Below are the code and all the weights of a small trained network. Each question names an input and a class and asks about switching units off, where a switched-off unit gives its printed mean instead of its output.

import numpy as np


def w(rows, s, z=0):
    codes = np.array(rows[::2]) - 128.0
    scale = np.full(codes.shape[1], s)
    scale[-1] = z or s
    return codes * scale


def f(y):
    return y / 2 * (1 + np.tanh(0.7978845608 * (y + 0.044715 * y**3)))


def log_softmax(a):
    a = a - a.max(-1, keepdims=True)
    return a - np.log(np.exp(a).sum(-1, keepdims=True))


def net(x, mask):
    res = np.array(x, float).reshape(1, 3) / 4 @ E
    y = f(res @ A[0][:, :-1].T + A[0][:, -1])
    res = res + np.where(mask, y, B[0][:, -1]) @ B[0][:, :-1]
    return log_softmax(res[-1] @ U[:, :-1].T + U[:, -1])


A, B = {}, {}
E = w([
[96,160,184,58,167,173,96,130,161,209],'x0',
[90,76,184,104,127,190,141,117,60,2],'x1',
[167,176,105,110,175,155,137,80,77,144],'x2',
],0.013)
A[0] = w([
[219,184,76,115,255,146,214,74,43,107,31],'n0',
[163,102,67,136,115,125,204,125,81,95,96],'n1',
[117,172,131,172,67,143,60,189,123,69,255],'n2',
[162,180,74,214,50,86,100,51,73,102,21],'n3',
[24,65,171,144,133,186,186,105,77,48,67],'n4',
[33,75,228,118,153,181,180,190,173,206,239],'n5',
[146,101,89,244,15,105,68,158,115,50,117],'n6',
[89,139,167,120,119,191,124,103,59,80,13],'n7',
],0.0087,0.0054)
B[0] = w([
[159,88,52,111,232,40,178,200,76,43,204],'n0',
[126,176,170,63,193,174,69,89,103,174,182],'n1',
[226,94,124,140,161,154,126,153,123,96,200],'n2',
[103,166,81,84,74,149,67,81,89,161,184],'n3',
[104,198,84,232,103,97,59,124,137,126,250],'n4',
[185,128,90,136,233,153,51,132,65,65,250],'n5',
[129,140,115,139,254,167,35,125,71,70,246],'n6',
[89,180,105,170,66,110,64,116,107,165,188],'n7',
],0.0095,0.012)
U = w([
[125,219,69,220,106,68,51,140,158,198,208],'0',
[121,43,121,120,196,82,101,232,94,75,237],'1',
[113,117,179,29,182,227,44,70,48,134,75],'2',
[232,133,174,140,160,203,137,80,121,76,203],'3',
[134,131,206,59,35,92,203,82,163,74,1],'4',
[65,157,219,26,1,197,200,54,104,167,1],'5',
[163,178,244,73,70,86,234,43,192,87,1],'6',
[126,137,213,61,60,98,232,33,196,79,1],'7',
],0.0086,0.0054)

Each question gives the input, the list of numbers given to net, and the class t.
The units are the neurons (one row each of A and B). Each row of codes is followed by its name. A weight is (code - 128) times the scale printed after its matrix; where a second scale follows, it is the last column's (A, B and U).
mask holds one flag per neuron, in row order. A switched-off neuron (its flag False) gives its mean, the last column of its row in B, instead of its output. The means were averaged over made-up inputs and are rounded, as every weight is.
A unit's drop is (log p(t) with every unit on - log p(t) with that unit switched off) / (log p(t) with every unit on - log p(t) with every unit switched off).
The circuit of an input: a set's keep is (log p(t) with only the set's units on - log p(t) with every unit switched off) / (log p(t) with every unit on - log p(t) with every unit switched off). Starting from all 8 units, units are removed one at a time, each time the one whose removal leaves the highest keep (on an exact tie, the one counted first), for as long as the keep stays at least 0.8.
circuit, biggest first: the units of the circuit, biggest drop first
k most important neurons: the k neurons with the biggest drops, biggest first
drop when u is switched off: that unit's drop, to one decimal
input [1,6,-1], class 0: circuit, biggest first -> (n4)
input [7,-3,-7], class 1: 3 most important neurons -> (n1, n3, n6)
input [2,-2,3], class 3: 2 most important neurons -> (n4, n7)
input [-5,0,-3], class 2: 2 most important neurons -> (n0, n6)
input [1,-1,1], class 3: 3 most important neurons -> (n4, n0, n7)
input [1,7,-7], class 0: 2 most important neurons -> (n4, n7)
input [-1,-2,-3], class 3: 2 most important neurons -> (n0, n4)
input [-7,-2,2], class 2: 2 most important neurons -> (n3, n1)
input [1,4,-4], class 0: 3 most important neurons -> (n4, n0, n6)
input [2,1,3], class 3: circuit, biggest first -> (n6, n3)
input [0,-2,-1], class 3: 3 most important neurons -> (n4, n0, n7)
input [0,1,2], class 3: circuit, biggest first -> (n6, n7)
input [2,3,2], class 3: 3 most important neurons -> (n3, n6, n0)
input [8,-5,3], class 2: 2 most important neurons -> (n4, n5)
input [7,-6,-7], class 1: circuit, biggest first -> (n5)
input [6,-5,-4], class 2: 2 most important neurons -> (n4, n5)
input [-1,-1,-2], class 3: 3 most important neurons -> (n0, n4, n7)
input [2,-1,1], class 3: drop when n3 is switched off -> 0.3
input [3,6,8], class 1: drop when n0 is switched off -> 1.3
input [-7,-5,-7], class 1: circuit, biggest first -> (n6)
input [-6,-2,-2], class 2: drop when n2 is switched off -> 0.0
